Q:
[[-22 -28   3  29 -28]
 [-29 -26   3  39 -26]]
A: 39

Q:
[[ -5  46  -2   5   3 -11]
 [ 50 -30  43  42 -24  22]
 [ 17 -15  13   8  -4  32]]
A: -4

Q:
[[ 32 -18  -2 -35]
 [ 19  29 -35  23]
 [-41 -19  45 -32]]
A: 45

Q:
[[  6   1   1 -15 -46  22]
 [  8  11  11 -10 -46  18]]
A: -46

Q: [-24  22 -38 -33  46 -21]
A: 46

Q: [-29  26 -38 -43]
A: -38

Q:
[[  8 -38   4 -14   5  16 -17]
 [ 13 -21  24 -16 -23 -12 -32]
 [-11  45  -9  17  -1 -15  21]]
A: -15

Q:
[[  0 -33  27 -49  36]
 [ 26 -32  -6 -44  29]
 [ 11 -18  -5 -24  13]]
A: -24
---
[[-27  17  50  34  23]
 [-40  23  47  31  46]
 [ 17 -37 -12  -3   0]]
-3

[[ 11  17  43  15   4 -35]
 [ -2  21  37  28  38  19]
 [ 22 -43   3 -23 -46   1]]
-46

[[ -7 -26  16 -30 -20 -34 -32]
 [-31  30 -37  29  30 -29 -39]
 [-27 -17 -20  28  32  29  11]]
29

[[-17  18  37 -15  29]
 [ 28  23 -30 -27  25]
 [-29  22  35  23  21]]
23

[[-14   4  41  -5   5  -7   1]
 [ -7  -3  -9   2   9   2   4]
 [  1   7  48   0 -15  -8   2]]
-8

[[ 12   6 -14  19  18  11 -13]
 [-10  35 -44  27  12  40 -20]
 [ 12   7 -14  20  19  11 -13]]
11

[[ 24 -29 -18  29 -24  23  26]
 [-27  39  12 -40  26 -25 -31]
 [ 31 -43 -14  45 -30  28  35]]
28

[[ 28  15  -5 -40  -4]
 [  5   5 -26 -10 -31]
 [ 20 -47  21   8   0]]
8
---
[[ 11  31 -42 -40 -11]
 [ 24 -37  -6  40 -24]] Out: 24

[44 45 50 50 42 43 46] Out: 44

[[ 44   1 -41  20  34 -32 -21]
 [  8   7 -22  13   7 -17   4]] Out: 8

[[-17 -34  38   6]
 [ -2 -25 -10 -23]] Out: -2

[-48 -48 -48 -48 -49] Out: -48

[  0   6 -39   1  27] Out: 0
---
{"in": [-43, 39, 32, 31, -19], "out": -43}
{"in": [[-4, -51, -30, -12], [41, 36, 35, 6], [36, -24, -5, -29]], "out": 36}
{"in": [-50, 29, 45, -2, 40], "out": -50}
{"in": [[-34, -14, 17, 33, -2, -7, -2], [-23, 4, 2, -1, -2, 41, 28]], "out": -23}
{"in": [13, -22, 45, -27], "out": 13}
{"in": [2, -16, -12, -46, 44, -8, -10], "out": 2}
{"in": [28, 39, -23, -51, -2, -9, 6], "out": 28}
---
[-1.223  1.676  0.529 -0.953 -1.269  1.258] | 1.258, -1.223

[-0.18  0.10 -0.04  0.14 -0.01] | -0.01, -0.18

[[ -4.7   6.1   5.3  -6.6]
 [ 11.6 -13.1 -12.1   3.2]
 [ 10.1   1.3  -6.6  -4.7]] | -6.6, 10.1

[ -77.2  156.5 -148.5  164.2] | 164.2, -77.2

[ 0.14  0.10 -0.18  0.07] | 0.07, 0.14

[ 103.30  -62.02 -164.06    2.28 -107.69] | -107.69, 103.30

[[ -47.7  105.8   39.0   18.2 -148.9  -51.5  -52.3]
 [ -17.2  -10.3   29.7  162.6  121.4  105.4  245.2]
 [ 150.6  -68.3   23.9  -63.4  -96.5   43.8  -16.7]] | -52.3, 150.6

[-0.6  0.0  1.7  1.6 -1.4  0.9  1.0] | 1.0, -0.6

[-0.325 -1.605 -1.275  0.382  1.572 -1.687] | -1.687, -0.325

[-0.17 -0.02  0.05  0.11  0.05] | 0.05, -0.17
---
Input: [ -9.4   6.3 -14.2  -7.3 -18.4  -3.4  13.0]
Output: -9.4
Input: [-0.021  0.121 -0.010  0.118 -0.101  0.085]
Output: -0.021
Input: [ 202.7 -102.6  173.1  -10.6  104.5  193.5  -85.2]
Output: 202.7
Input: [ 0.01  0.05  0.14 -0.13]
Output: 0.01
Input: [ 0.18  0.07  0.18 -0.11  0.09 -0.04  0.11]
Output: 0.18
Input: [  74.3  -48.0   35.4 -186.9  -12.6   46.2  174.9]
Output: 74.3
Input: [ 0.17 -0.01  0.18 -0.15  0.12  0.00  0.10]
Output: 0.17
---
6	24	-7	-3	10	-1	25
-18	-10	-22	-9	-22	-15	-40
-4	8	-6	2	13	4	1
--> -4

-30	20	-15	-13	20
49	7	44	34	35
-33	-23	-14	-18	-10
--> -33

17	-27	-31	-3	-26
-9	35	31	39	-6
-18	-31	11	-5	-22
--> -18

-38	-50	51	-22	2
17	-40	-26	-27	-40
1	-51	-41	-36	50
--> 1

-17	-43	19	0
17	-14	-21	-2
-7	1	-1	-6
--> -7

36	3	32	37	37	3
-24	-29	-26	-9	17	28
9	-14	-26	3	-9	-37
--> 9
---
(44, 42, 37, 24) → 37
(-35, -16, -38, 38) → -38
(-40, 17, 1, -25) → 1
(-12, 40, -33, -5) → -33
(20, -40, 30, -8) → 30
(21, 17, 26, 41) → 26
(27, 10, 47, 12) → 47
(1, -37, 15, 6) → 15
---
[[ -1  20  13   9 -10  -7   5]
 [  3 -16   6   9   1  23   3]
 [ -9  -4   0   8  -3  14   9]
 [  4  -8  15  12  -9  18  11]
 [  3   1  18  14 -12  12  12]
 [-13 -21 -14   1   6  22   6]
 [-12  14  -2   8   0   1   0]
 [  5  10  19  19  -4  12  -3]
 [-36  -1 -30  -2   5   8  13]
 [-28 -20 -21  -2  -5  19  27]
 [-32  -7 -16   1 -14  12  34]
 [-22  21   5  14 -16   2  21]] --> 21

[[ -2   3  -9   0  -1   4   1   7   4  -3  -3   4  -3  -1]
 [  3   2  -4   0   2   1   2   1  -8   4  -6  -2   0   1]
 [  3   1  -3  -2   2   3   3   4   3   0  -2  -3  -6   7]
 [ -8  -7  39  -4   6  -9  -5   1   1  10   2  20   0  -7]
 [  2   3  -1   5  -1   2  -2  -1   4  -3   2  -7   3 -10]
 [ -5 -12  43  -5  10   0  -3  -4   5   3  -2  20  -2 -15]
 [ -3  -4   2   3  -6   3  -3  -6   3  -2   5   0   0  -1]
 [ -3   3  -3  -1   5  -1   6   6   2  -5  -5  -1  -6  -3]] --> 3

[[ 31 -49   1  49 -27 -11  21 -10  29 -30 -10  36]
 [-23   7  39 -13  10  -8  20  39   5  18 -30 -38]
 [-13  27 -30 -45 -50  -2  43 -28   4  41  30 -30]
 [-11  -2 -25 -23 -35 -35 -17 -35 -36  37  18   0]
 [ 16  13   3 -33  13  39  20 -38 -24 -18  12 -45]
 [-27 -37  38  27 -50  33 -30  -3 -41 -17  20  30]] --> -37

[[ -2  29 -14  22 -20   5  22]
 [ -2 -11  -4 -24  -3  16   7]
 [  1   8 -14 -24  -9  -2  -2]
 [ 10   5  20  22  13 -11 -10]
 [ 46  47  34 -11  40  -9 -12]
 [ 21  28  10 -14  13  12  10]
 [-43 -22 -36  35 -52   9  25]
 [  6  24 -19 -24 -11 -12  -5]
 [ 23  31  16   4  16  -7  -3]
 [-27 -44   2  20 -15  40  30]
 [ -8  32 -33  -1 -34  19  35]
 [ 31  50   6 -13  15 -26 -17]] --> 50

[[  8  36 -37  -4  -4   1  -3  21  -2   5]
 [  8   5  22  -3  -2  13  -5  -6  -5  -5]
 [ -4  36  -3   7  11   9  -3  17  14   3]
 [  3 -16   3  13  -4  -2   4 -18   5   5]
 [ -7  42   3   4   3  -1 -17   0   9  -4]
 [  6  -9 -18  -4   0   3   2   5   3   5]
 [  1  11   7   3  -1  -1   0   0 -27  -7]
 [  7  -1  12   3   2   4   3  -2 -27  -3]
 [ 11 -18 -15   1   5   2  -6  30   6  -3]
 [ 15 -26  29  -1   9   5  -6  -2 -13  -1]
 [  1  28 -16   0   0  -2   3  -6 -10  -1]] --> 28
